Below is a small trained network, with its code and all its weights. Each question gives an input and a class and asks what happens when units are switched off, that is, made to give their printed mean instead of their output.

import numpy as np


def w(rows, s, z=0):
    codes = np.array(rows[::2]) - 128.0
    scale = np.full(codes.shape[1], s)
    scale[-1] = z or s
    return codes * scale


def norm(h):
    return h / np.sqrt((h * h).mean(-1, keepdims=True) + 1e-5)


def f(y):
    return y / 2 * (1 + np.tanh(0.7978845608 * (y + 0.044715 * y**3)))


def log_softmax(a):
    a = a - a.max(-1, keepdims=True)
    return a - np.log(np.exp(a).sum(-1, keepdims=True))


def net(x, mask):
    res = np.array(x, float).reshape(1, 7) / 4 @ E
    u = 0
    for l in range(2):
        y = f(norm(res) @ A[l][:, :-1].T + A[l][:, -1])
        res = res + np.where(mask[u : u + 7], y, B[l][:, -1]) @ B[l][:, :-1]
        u += 7
    return log_softmax(norm(res)[-1] @ U[:, :-1].T + U[:, -1])


A, B = {}, {}
E = w([
[231,211,219,7,142,155,162,227,131,97],'x0',
[130,131,125,124,128,115,120,128,113,136],'x1',
[137,128,110,118,123,107,140,124,129,124],'x2',
[86,12,254,85,124,51,68,47,131,71],'x3',
[117,139,144,138,121,155,105,122,133,121],'x4',
[123,81,63,32,106,215,123,87,119,211],'x5',
[153,133,143,141,124,139,124,110,114,133],'x6',
],0.0095)
A[0] = w([
[145,251,98,142,106,171,162,221,113,162,123],'0.n1',
[91,182,25,255,124,146,142,133,131,199,152],'0.n2',
[139,142,182,67,99,112,107,132,148,84,74],'0.n3',
[136,125,115,186,169,99,141,139,131,145,75],'0.n4',
[80,104,164,222,141,80,180,116,115,132,89],'0.n5',
[45,102,105,183,91,86,101,55,112,113,130],'0.n6',
[136,163,150,238,128,72,138,182,113,31,254],'0.n7',
],0.0098,0.0086)
B[0] = w([
[154,130,30,164,213,159,90,83,203,197,233],'0.n1',
[31,169,255,24,59,96,174,138,49,64,244],'0.n2',
[106,158,140,126,77,121,234,111,90,86,158],'0.n3',
[199,148,182,138,110,113,115,123,118,125,134],'0.n4',
[128,121,110,163,101,140,62,174,92,85,167],'0.n5',
[196,58,109,170,153,148,144,156,164,126,206],'0.n6',
[100,234,186,145,148,18,165,123,211,174,249],'0.n7',
],0.011,0.013)
A[1] = w([
[100,164,175,186,142,56,136,132,163,100,224],'1.n1',
[132,5,80,153,104,163,72,88,129,129,20],'1.n2',
[176,114,35,132,130,182,82,128,109,129,90],'1.n3',
[79,160,107,44,133,199,167,98,97,129,157],'1.n4',
[112,174,208,24,97,101,126,150,93,116,76],'1.n5',
[77,78,103,66,70,162,130,118,43,78,142],'1.n6',
[143,130,136,245,124,73,113,140,166,101,4],'1.n7',
],0.012,0.0045)
B[1] = w([
[108,153,106,203,75,145,61,161,77,121,249],'1.n1',
[59,178,123,199,111,48,180,67,135,221,163],'1.n2',
[101,62,210,114,178,205,193,219,98,170,155],'1.n3',
[204,48,105,131,130,135,102,143,90,62,202],'1.n4',
[69,120,179,25,48,127,163,109,116,74,229],'1.n5',
[182,82,105,110,183,172,121,11,166,134,189],'1.n6',
[217,37,50,97,208,221,80,209,97,84,177],'1.n7',
],0.011,0.015)
U = w([
[37,206,227,118,33,71,118,171,94,69,255],'0',
[138,48,140,18,93,179,159,49,96,75,193],'1',
[163,65,93,243,115,88,39,193,120,88,82],'2',
[90,49,115,190,130,93,154,45,133,240,36],'3',
[148,255,76,176,171,107,114,128,216,212,29],'4',
[178,91,98,86,187,235,146,210,133,178,65],'5',
],0.015,0.0024)

Each question gives the input, the list of numbers given to net, and the class t.
The units are the neurons (one row each of A and B). Each row of codes is followed by its name. A weight is (code - 128) times the scale printed after its matrix; where a second scale follows, it is the last column's (A, B and U).
mask holds one flag per neuron, layer by layer. A switched-off neuron (its flag False) gives its mean, the last column of its row in B, instead of its output. The means were averaged over made-up inputs and are rounded, as every weight is.
A unit's drop is (log p(t) with every unit on - log p(t) with that unit switched off) / (log p(t) with every unit on - log p(t) with every unit switched off).
The circuit of an input: a set's keep is (log p(t) with only the set's units on - log p(t) with every unit switched off) / (log p(t) with every unit on - log p(t) with every unit switched off). Starting from the 12 units with the biggest drops (on a tie, the unit counted first), units are removed one at a time, each time the one whose removal leaves the highest keep (on an exact tie, the one counted first), for as long as the keep stays at least 0.8.
circuit, biggest first: the units of the circuit, biggest drop first
unit that matters most: the unit with the biggest drop
top k neurons: the k neurons with the biggest drops, biggest first
top k neurons in layer l: the k neurons of layer l with the biggest drops, biggest first
drop of u: that unit's drop, to one decimal
input [5,1,1,-8,4,-4,7], class 4: circuit, biggest first => [0.n1]
input [-5,3,-5,1,-8,0,-5], class 2: top 4 neurons => [0.n6; 0.n5; 1.n5; 0.n3]
input [7,5,8,-1,4,6,-3], class 5: top 2 neurons => [0.n2; 0.n7]
input [1,-8,-4,0,-6,7,-4], class 5: top 3 neurons => [0.n2; 1.n5; 0.n7]
input [-7,4,-5,-4,-8,1,1], class 1: circuit, biggest first => [0.n2; 0.n7; 1.n6]
input [-4,7,-8,1,2,7,5], class 3: circuit, biggest first => [0.n7; 1.n2]
input [-6,0,4,2,-8,-7,-2], class 2: top 2 neurons => [0.n6; 1.n7]
input [-7,6,-4,1,-6,0,1], class 2: top 2 neurons in layer 1 => [1.n5; 1.n1]
input [-8,1,7,0,4,2,-6], class 1: top 4 neurons => [0.n2; 0.n1; 0.n7; 1.n6]
input [-4,-5,-5,1,-7,6,2], class 3: top 4 neurons => [0.n7; 1.n2; 0.n6; 1.n5]
input [-2,-8,-1,-6,-2,3,0], class 1: top 2 neurons => [0.n2; 0.n7]
input [2,-4,-4,-1,-3,3,0], class 5: top 2 neurons => [0.n7; 1.n3]
input [1,5,2,-8,-2,-7,5], class 4: top 3 neurons => [0.n1; 1.n5; 0.n3]
input [0,3,7,-2,-5,1,-2], class 1: circuit, biggest first => [0.n7]
input [-2,6,-2,4,6,3,3], class 3: top 3 neurons => [0.n7; 1.n2; 0.n2]
input [-5,7,0,5,-4,3,-5], class 3: top 2 neurons => [1.n2; 0.n7]
input [-3,5,6,1,2,-2,5], class 2: top 2 neurons => [0.n6; 1.n7]
input [-7,8,0,1,1,-2,-2], class 2: top 3 neurons in layer 0 => [0.n6; 0.n5; 0.n3]
input [6,-3,8,-2,8,7,0], class 5: top 2 neurons => [0.n2; 0.n7]
input [2,5,-8,0,-8,6,6], class 5: top 3 neurons => [0.n2; 0.n7; 1.n5]
input [4,0,0,-2,-2,3,3], class 5: top 2 neurons => [0.n7; 1.n3]
input [-7,-7,-8,7,1,-1,-8], class 2: unit that matters most => 1.n7
input [-3,5,-2,8,5,-6,8], class 2: drop of 1.n3 => 0.0
input [4,1,-2,-1,-4,2,-4], class 5: drop of 0.n7 => 1.7
input [-4,7,0,5,-5,5,6], class 3: drop of 1.n2 => 0.1
input [5,-5,-7,-7,7,-2,6], class 4: drop of 0.n1 => 1.5
